Here is a tiny trained network, its code and every weight. The questions are about switching its units off for an input and a class, where a switched-off unit gives its printed mean instead of its output.

import numpy as np


def w(rows, s, z=0):
    codes = np.array(rows[::2]) - 128.0
    scale = np.full(codes.shape[1], s)
    scale[-1] = z or s
    return codes * scale


def f(y):
    return y / 2 * (1 + np.tanh(0.7978845608 * (y + 0.044715 * y**3)))


def log_softmax(a):
    a = a - a.max(-1, keepdims=True)
    return a - np.log(np.exp(a).sum(-1, keepdims=True))


def net(x, mask):
    res = np.array(x, float).reshape(1, 3) / 4 @ E
    y = f(res @ A[0][:, :-1].T + A[0][:, -1])
    res = res + np.where(mask, y, B[0][:, -1]) @ B[0][:, :-1]
    return log_softmax(res[-1] @ U[:, :-1].T + U[:, -1])


A, B = {}, {}
E = w([
[2,68,132,66,94,131,85,214],'x0',
[101,17,33,158,20,99,202,72],'x1',
[186,182,83,27,17,203,56,125],'x2',
],0.0092)
A[0] = w([
[159,123,69,187,119,107,174,60,215],'neuron 0',
[35,71,170,176,164,13,163,161,213],'neuron 1',
[48,19,62,80,53,120,144,147,187],'neuron 2',
[156,143,89,84,2,157,64,145,127],'neuron 3',
[176,148,94,225,124,65,231,71,253],'neuron 4',
[119,188,207,115,210,127,95,170,187],'neuron 5',
[180,59,132,164,116,111,148,71,170],'neuron 6',
],0.0084,0.0032)
B[0] = w([
[120,129,64,108,189,110,127,86,195],'neuron 0',
[106,70,130,242,160,80,224,149,232],'neuron 1',
[42,51,70,115,94,62,41,148,250],'neuron 2',
[139,153,67,37,65,215,168,156,227],'neuron 3',
[169,144,64,145,237,121,144,48,228],'neuron 4',
[197,170,254,151,184,147,98,171,220],'neuron 5',
[136,103,70,99,170,89,126,77,175],'neuron 6',
],0.0088,0.013)
U = w([
[44,65,134,205,127,56,146,152,81],'0',
[170,135,62,132,208,111,162,3,206],'1',
[137,125,197,206,194,123,174,209,176],'2',
[109,75,129,106,98,73,108,68,3],'3',
[149,117,148,122,118,116,148,119,13],'4',
[80,109,68,38,90,165,60,186,155],'5',
[195,192,132,59,55,230,183,133,188],'6',
[183,189,230,102,185,164,15,160,167],'7',
],0.0081,0.0031)

Each question gives the input, the list of numbers given to net, and the class t.
The units are the neurons (one row each of A and B). Each row of codes is followed by its name. A weight is (code - 128) times the scale printed after its matrix; where a second scale follows, it is the last column's (A, B and U).
mask holds one flag per neuron, in row order. A switched-off neuron (its flag False) gives its mean, the last column of its row in B, instead of its output. The means were averaged over made-up inputs and are rounded, as every weight is.
A unit's drop is (log p(t) with every unit on - log p(t) with that unit switched off) / (log p(t) with every unit on - log p(t) with every unit switched off).
The circuit of an input: a set's keep is (log p(t) with only the set's units on - log p(t) with every unit switched off) / (log p(t) with every unit on - log p(t) with every unit switched off). Starting from all 7 units, units are removed one at a time, each time the one whose removal leaves the highest keep (on an exact tie, the one counted first), for as long as the keep stays at least 0.8.
units of the circuit, in order: the units of the circuit, biggest drop first
most important unit: the unit with the biggest drop
top k neurons: the k neurons with the biggest drops, biggest first
input [-2,-3,-2], class 7: units of the circuit, in order -> (neuron 1; neuron 5)
input [0,-4,5], class 6: units of the circuit, in order -> (neuron 3; neuron 2)
input [0,0,4], class 6: units of the circuit, in order -> (neuron 2; neuron 3)
input [2,-1,0], class 2: units of the circuit, in order -> (neuron 2; neuron 0)
input [8,-5,-3], class 2: units of the circuit, in order -> (neuron 1; neuron 5)
input [-8,-5,7], class 6: most important unit -> neuron 3
input [3,-4,6], class 6: units of the circuit, in order -> (neuron 2; neuron 3)
input [-1,-2,0], class 7: top 2 neurons -> (neuron 1; neuron 3)
input [-1,6,3], class 5: units of the circuit, in order -> (neuron 2; neuron 1)
input [-2,-2,3], class 6: units of the circuit, in order -> (neuron 2; neuron 4)
input [8,-7,6], class 7: top 2 neurons -> (neuron 5; neuron 2)
input [1,2,1], class 5: units of the circuit, in order -> (neuron 1; neuron 4)
input [-5,-4,-2], class 7: top 2 neurons -> (neuron 1; neuron 5)
input [3,-5,-1], class 7: units of the circuit, in order -> (neuron 5)
input [-2,8,8], class 5: top 2 neurons -> (neuron 2; neuron 3)
input [4,-4,0], class 7: top 2 neurons -> (neuron 1; neuron 5)
input [3,-2,-1], class 2: top 2 neurons -> (neuron 2; neuron 3)
input [2,-3,5], class 6: top 2 neurons -> (neuron 2; neuron 3)
input [1,-1,-1], class 2: top 2 neurons -> (neuron 2; neuron 3)
input [2,3,2], class 5: top neuron -> (neuron 1)
